Below are the code and all the weights of a small trained network. Each question names an input and a class and asks about switching units off, where a switched-off unit gives its printed mean instead of its output.

import numpy as np


def w(rows, s, z=0):
    codes = np.array(rows[::2]) - 128.0
    scale = np.full(codes.shape[1], s)
    scale[-1] = z or s
    return codes * scale


def f(y):
    return np.maximum(y, 0)


def log_softmax(a):
    a = a - a.max(-1, keepdims=True)
    return a - np.log(np.exp(a).sum(-1, keepdims=True))


def net(x, mask):
    res = np.array(x, float).reshape(1, 7) / 4 @ E
    y = f(res @ A[0][:, :-1].T + A[0][:, -1])
    res = res + np.where(mask, y, B[0][:, -1]) @ B[0][:, :-1]
    return log_softmax(res[-1] @ U[:, :-1].T + U[:, -1])


A, B = {}, {}
E = w([
[123,89,138,96,120,165,27,189,71,57,117],'x0',
[144,150,125,123,93,122,88,177,146,185,132],'x1',
[145,79,252,112,86,117,159,163,90,182,128],'x2',
[149,126,131,181,146,101,172,241,130,82,77],'x3',
[114,76,135,107,246,128,108,155,173,187,150],'x4',
[92,198,178,161,129,240,147,148,148,126,154],'x5',
[147,182,125,24,143,161,149,157,102,162,58],'x6',
],0.011)
A[0] = w([
[107,113,38,110,122,58,106,122,132,119,113,73],'n1',
[137,158,111,149,149,115,204,98,135,201,99,51],'n2',
[144,89,131,107,237,146,178,118,177,166,128,102],'n3',
[118,173,123,133,141,254,129,161,125,147,148,71],'n4',
[151,81,136,112,186,172,92,158,137,116,152,58],'n5',
[115,120,109,91,136,178,88,162,56,133,83,76],'n6',
[114,122,156,88,146,159,84,41,130,129,124,64],'n7',
[173,175,104,130,50,124,127,146,114,131,152,65],'n8',
[166,193,126,119,59,117,128,139,116,141,121,163],'n9',
[99,196,92,170,163,178,102,128,152,117,128,80],'n10',
[74,143,167,189,122,161,151,127,145,106,174,166],'n11',
[99,101,137,99,216,113,104,150,184,172,139,38],'n12',
[82,124,130,82,115,117,162,50,138,154,151,138],'n13',
[78,145,153,130,129,185,106,139,112,99,150,1],'n14',
[131,185,126,90,156,130,161,126,76,147,109,131],'n15',
[146,145,52,112,150,164,93,96,186,104,76,66],'n16',
[123,96,198,86,106,135,157,145,107,162,96,80],'n17',
[115,130,117,157,81,117,161,62,70,53,94,103],'n18',
[159,133,146,172,161,128,98,185,97,67,79,142],'n19',
[108,118,114,101,106,164,68,88,58,151,153,55],'n20',
[172,68,85,75,108,50,138,118,121,154,114,30],'n21',
[104,74,215,116,112,141,158,137,83,159,118,54],'n22',
[142,151,114,120,102,137,84,97,156,168,154,110],'n23',
[93,148,122,35,140,169,122,157,102,128,47,161],'n24',
[188,70,107,126,150,106,65,100,44,118,75,63],'n25',
[113,95,96,122,168,128,118,173,128,171,176,22],'n26',
[146,142,128,177,111,72,190,113,190,166,171,96],'n27',
[152,89,228,149,108,110,141,102,95,153,147,23],'n28',
[100,93,145,175,115,123,38,147,108,93,183,168],'n29',
[87,169,84,121,151,116,109,123,142,77,138,18],'n30',
[139,124,110,183,142,114,220,164,174,133,50,116],'n31',
[166,186,136,80,148,121,185,103,161,155,83,131],'n32',
],0.011,0.0034)
B[0] = w([
[146,138,227,179,161,90,178,146,110,191,63,211],'n1',
[193,164,91,110,104,198,107,79,125,65,106,223],'n2',
[62,129,130,94,96,129,115,156,85,105,136,224],'n3',
[160,120,237,160,170,156,198,103,66,236,104,252],'n4',
[79,166,124,80,49,158,86,130,95,124,136,194],'n5',
[188,131,99,148,106,166,80,58,149,64,110,209],'n6',
[125,102,124,79,155,148,153,152,170,138,109,203],'n7',
[34,152,77,113,92,111,156,166,89,113,164,198],'n8',
[51,116,98,110,115,127,107,142,95,160,171,219],'n9',
[120,171,179,129,184,73,115,126,154,166,100,231],'n10',
[107,64,187,129,170,115,129,106,95,183,114,238],'n11',
[64,151,109,84,79,129,147,143,71,74,171,217],'n12',
[143,85,78,92,124,184,142,174,156,164,99,213],'n13',
[186,157,180,129,111,176,149,122,112,145,154,195],'n14',
[120,68,93,135,153,76,116,103,109,134,159,199],'n15',
[133,207,138,132,159,72,130,130,143,70,69,222],'n16',
[103,193,133,156,164,85,147,126,176,81,93,215],'n17',
[31,137,92,86,103,120,105,145,80,155,159,251],'n18',
[138,98,99,87,67,156,170,163,190,160,75,231],'n19',
[158,114,64,80,97,146,187,187,177,129,105,203],'n20',
[173,137,255,131,180,162,169,121,81,197,124,211],'n21',
[120,205,119,155,152,87,149,120,159,78,82,221],'n22',
[101,85,126,110,142,140,151,145,175,163,107,185],'n23',
[107,20,133,157,150,74,74,54,148,99,194,242],'n24',
[165,154,207,181,104,191,165,131,102,150,100,211],'n25',
[83,129,118,80,104,86,116,145,95,102,138,179],'n26',
[158,114,125,183,77,197,85,61,109,56,136,240],'n27',
[88,205,110,136,164,64,138,95,185,154,90,211],'n28',
[144,77,94,170,135,151,73,70,140,82,117,238],'n29',
[118,183,89,137,186,104,159,132,151,118,107,194],'n30',
[127,64,110,96,97,179,155,180,179,163,116,247],'n31',
[162,74,129,173,138,128,46,77,113,82,130,226],'n32',
],0.0079,0.011)
U = w([
[161,143,205,138,160,146,175,122,71,171,125,89],'0',
[62,165,115,73,107,133,132,148,50,108,154,94],'1',
[135,216,136,140,181,76,139,118,213,108,109,107],'2',
[182,138,129,139,108,199,89,92,140,83,120,118],'3',
[145,68,118,62,120,159,176,172,248,158,113,106],'4',
[119,44,141,175,163,85,76,83,145,122,150,124],'5',
[121,117,142,118,146,129,129,132,129,143,122,254],'6',
[168,128,134,125,155,109,131,150,154,117,188,132],'7',
],0.012,0.014)

Each question gives the input, the list of numbers given to net, and the class t.
The units are the neurons (one row each of A and B). Each row of codes is followed by its name. A weight is (code - 128) times the scale printed after its matrix; where a second scale follows, it is the last column's (A, B and U).
mask holds one flag per neuron, in row order. A switched-off neuron (its flag False) gives its mean, the last column of its row in B, instead of its output. The means were averaged over made-up inputs and are rounded, as every weight is.
A unit's drop is (log p(t) with every unit on - log p(t) with that unit switched off) / (log p(t) with every unit on - log p(t) with every unit switched off).
The circuit of an input: a set's keep is (log p(t) with only the set's units on - log p(t) with every unit switched off) / (log p(t) with every unit on - log p(t) with every unit switched off). Starting from the 12 units with the biggest drops (on a tie, the unit counted first), units are removed one at a time, each time the one whose removal leaves the highest keep (on an exact tie, the one counted first), for as long as the keep stays at least 0.8.
circuit, biggest first: the units of the circuit, biggest drop first
unit that matters most: the unit with the biggest drop
k most important neurons: the k neurons with the biggest drops, biggest first
drop when u is switched off: that unit's drop, to one decimal
input [4,-7,-5,0,-4,-7,-4], class 0: circuit, biggest first => (n1 n25)
input [-1,4,7,-1,5,-1,5], class 2: unit that matters most => n17
input [-2,-4,8,6,8,3,-3], class 1: circuit, biggest first => (n3 n12)
input [3,8,-3,-1,-1,-8,7], class 0: 3 most important neurons => (n21 n25 n1)
input [6,-6,7,6,-1,-1,-1], class 2: circuit, biggest first => (n22 n28)
input [-4,0,-1,-4,3,1,6], class 5: circuit, biggest first => (n32 n24)
input [-6,4,0,5,-7,-5,6], class 1: 3 most important neurons => (n8 n9 n29)
input [1,-6,-3,-2,-7,-7,2], class 0: 2 most important neurons => (n1 n21)
input [-5,-2,7,0,3,4,1], class 2: circuit, biggest first => (n28 n22)
input [4,-2,6,6,3,0,2], class 2: circuit, biggest first => (n22 n17)
input [-6,0,2,-7,-1,0,-5], class 4: 2 most important neurons => (n13 n23)
input [-4,1,8,2,-8,6,-6], class 1: circuit, biggest first => (n8 n18)
input [5,0,-2,2,1,6,7], class 5: 2 most important neurons => (n24 n6)
input [-2,-2,1,5,3,-1,-1], class 4: most important neuron => (n31)
input [4,2,-8,-3,-8,5,-8], class 1: 2 most important neurons => (n18 n8)
input [8,2,6,6,7,-1,-7], class 3: 2 most important neurons => (n29 n18)
input [7,-5,0,7,0,-4,-5], class 3: circuit, biggest first => (n25 n11)
input [6,0,-3,-8,8,2,6], class 1: 3 most important neurons => (n12 n5 n3)
input [8,1,-6,-4,-2,-3,-5], class 3: 3 most important neurons => (n29 n25 n28)
input [-8,-2,0,7,1,6,-4], class 3: most important neuron => (n27)
input [-5,-4,8,4,-8,-6,-8], class 1: 2 most important neurons => (n18 n24)
input [6,-2,8,5,5,-3,1], class 2: 2 most important neurons => (n22 n17)
input [0,-1,4,-4,-5,-2,-1], class 1: 3 most important neurons => (n18 n31 n19)
input [8,-1,5,-2,3,-7,5], class 3: 4 most important neurons => (n6 n4 n25 n24)
input [4,4,-1,-8,6,6,6], class 4: drop when n11 is switched off => 0.1
input [1,-3,-4,3,3,-1,2], class 2: drop when n11 is switched off => 0.3
input [-2,2,1,7,-4,3,2], class 4: circuit, biggest first => (n31)
input [-2,5,-7,3,7,8,3], class 0: drop when n10 is switched off => 0.1
input [5,0,-4,5,7,7,-6], class 0: drop when n18 is switched off => 0.3
